Here is a tiny trained network, its code and every weight. The questions are about switching its units off for an input and a class, where a switched-off unit gives its printed mean instead of its output.

import numpy as np


def w(rows, s, z=0):
    codes = np.array(rows[::2]) - 128.0
    scale = np.full(codes.shape[1], s)
    scale[-1] = z or s
    return codes * scale


def norm(h):
    return h / np.sqrt((h * h).mean(-1, keepdims=True) + 1e-5)


def f(y):
    return y / 2 * (1 + np.tanh(0.7978845608 * (y + 0.044715 * y**3)))


def log_softmax(a):
    a = a - a.max(-1, keepdims=True)
    return a - np.log(np.exp(a).sum(-1, keepdims=True))


def net(x, mask):
    res = np.array(x, float).reshape(1, 5) / 4 @ E
    u = 0
    for l in range(2):
        y = f(norm(res) @ A[l][:, :-1].T + A[l][:, -1])
        res = res + np.where(mask[u : u + 3], y, B[l][:, -1]) @ B[l][:, :-1]
        u += 3
    return log_softmax(norm(res)[-1] @ U[:, :-1].T + U[:, -1])


A, B = {}, {}
E = w([
[242,87,108,148,95,2,180,123,118],'x0',
[184,152,96,164,120,186,122,153,194],'x1',
[143,132,155,114,141,144,138,134,118],'x2',
[104,101,198,132,20,177,178,159,193],'x3',
[83,27,209,210,169,80,100,88,188],'x4',
],0.0059)
A[0] = w([
[95,71,161,130,2,173,189,215,116,10],'0.n1',
[124,184,69,47,77,165,177,181,81,4],'0.n2',
[159,159,120,163,66,117,147,169,67,120],'0.n3',
],0.0075,0.003)
B[0] = w([
[107,171,71,166,176,166,178,197,45,255],'0.n1',
[93,161,202,175,175,131,42,1,167,233],'0.n2',
[125,130,119,153,73,89,181,17,127,174],'0.n3',
],0.0097,0.004)
A[1] = w([
[106,199,53,152,245,71,110,174,70,6],'1.n1',
[160,216,65,142,212,147,96,177,67,152],'1.n2',
[2,169,124,8,133,251,3,174,140,13],'1.n3',
],0.0053,0.0027)
B[1] = w([
[74,161,101,165,98,89,102,190,40,170],'1.n1',
[7,193,93,211,105,78,165,175,105,209],'1.n2',
[254,17,91,63,26,56,186,127,120,253],'1.n3',
],0.0096,0.0045)
U = w([
[68,160,88,154,166,182,135,189,33,197],'0',
[208,73,85,2,25,83,156,76,138,3],'1',
[43,140,216,113,157,198,31,54,196,201],'2',
],0.0074,0.0035)

Each question gives the input, the list of numbers given to net, and the class t.
The units are the neurons (one row each of A and B). Each row of codes is followed by its name. A weight is (code - 128) times the scale printed after its matrix; where a second scale follows, it is the last column's (A, B and U).
mask holds one flag per neuron, layer by layer. A switched-off neuron (its flag False) gives its mean, the last column of its row in B, instead of its output. The means were averaged over made-up inputs and are rounded, as every weight is.
A unit's drop is (log p(t) with every unit on - log p(t) with that unit switched off) / (log p(t) with every unit on - log p(t) with every unit switched off).
The circuit of an input: a set's keep is (log p(t) with only the set's units on - log p(t) with every unit switched off) / (log p(t) with every unit on - log p(t) with every unit switched off). Starting from all 6 units, units are removed one at a time, each time the one whose removal leaves the highest keep (on an exact tie, the one counted first), for as long as the keep stays at least 0.8.
circuit, biggest first: the units of the circuit, biggest drop first
k most important neurons: the k neurons with the biggest drops, biggest first
top k neurons in layer l: the k neurons of layer l with the biggest drops, biggest first
drop when u is switched off: that unit's drop, to one decimal
input [-5,-5,1,2,5], class 1: top 2 neurons in layer 0	[0.n2, 0.n3]
input [-8,-4,4,0,7], class 1: circuit, biggest first	[1.n3, 0.n2]
input [2,5,-2,2,2], class 0: 3 most important neurons	[1.n3, 0.n2, 0.n1]
input [-7,-3,-2,5,-1], class 1: most important neuron	[1.n3]
input [-5,1,6,2,-4], class 1: 2 most important neurons	[1.n3, 0.n3]
input [4,-5,2,3,-8], class 2: 2 most important neurons	[0.n2, 1.n3]
input [-3,7,4,3,-4], class 2: 3 most important neurons	[0.n2, 1.n1, 0.n3]
input [6,-3,2,6,2], class 0: 2 most important neurons	[0.n1, 1.n3]
input [-7,-4,6,-3,5], class 1: 3 most important neurons	[1.n3, 0.n1, 0.n2]
input [-6,-2,1,5,-4], class 1: 2 most important neurons	[1.n3, 0.n2]
input [1,-7,-4,5,4], class 0: 4 most important neurons	[0.n1, 0.n2, 1.n3, 0.n3]
input [-6,-2,6,-3,0], class 1: 2 most important neurons	[1.n3, 0.n1]
input [-7,-5,-7,8,6], class 0: top 2 neurons in layer 0	[0.n1, 0.n2]
input [-6,6,-5,8,6], class 0: 3 most important neurons	[0.n1, 0.n2, 0.n3]
input [-8,6,6,-2,2], class 1: 2 most important neurons	[1.n3, 0.n1]
input [-6,-1,-3,-3,-3], class 1: 2 most important neurons	[1.n3, 0.n1]
input [-4,6,-2,-4,-7], class 2: top 2 neurons in layer 0	[0.n2, 0.n1]
input [-5,0,-5,4,2], class 1: top neuron in layer 0	[0.n3]
input [-8,-6,-1,7,0], class 1: drop when 1.n3 is switched off	1.3
input [2,-2,2,0,-3], class 2: drop when 0.n2 is switched off	0.4
input [-3,-3,1,4,-5], class 2: drop when 0.n3 is switched off	0.1
input [3,0,7,2,-4], class 2: top neuron in layer 1	[1.n3]
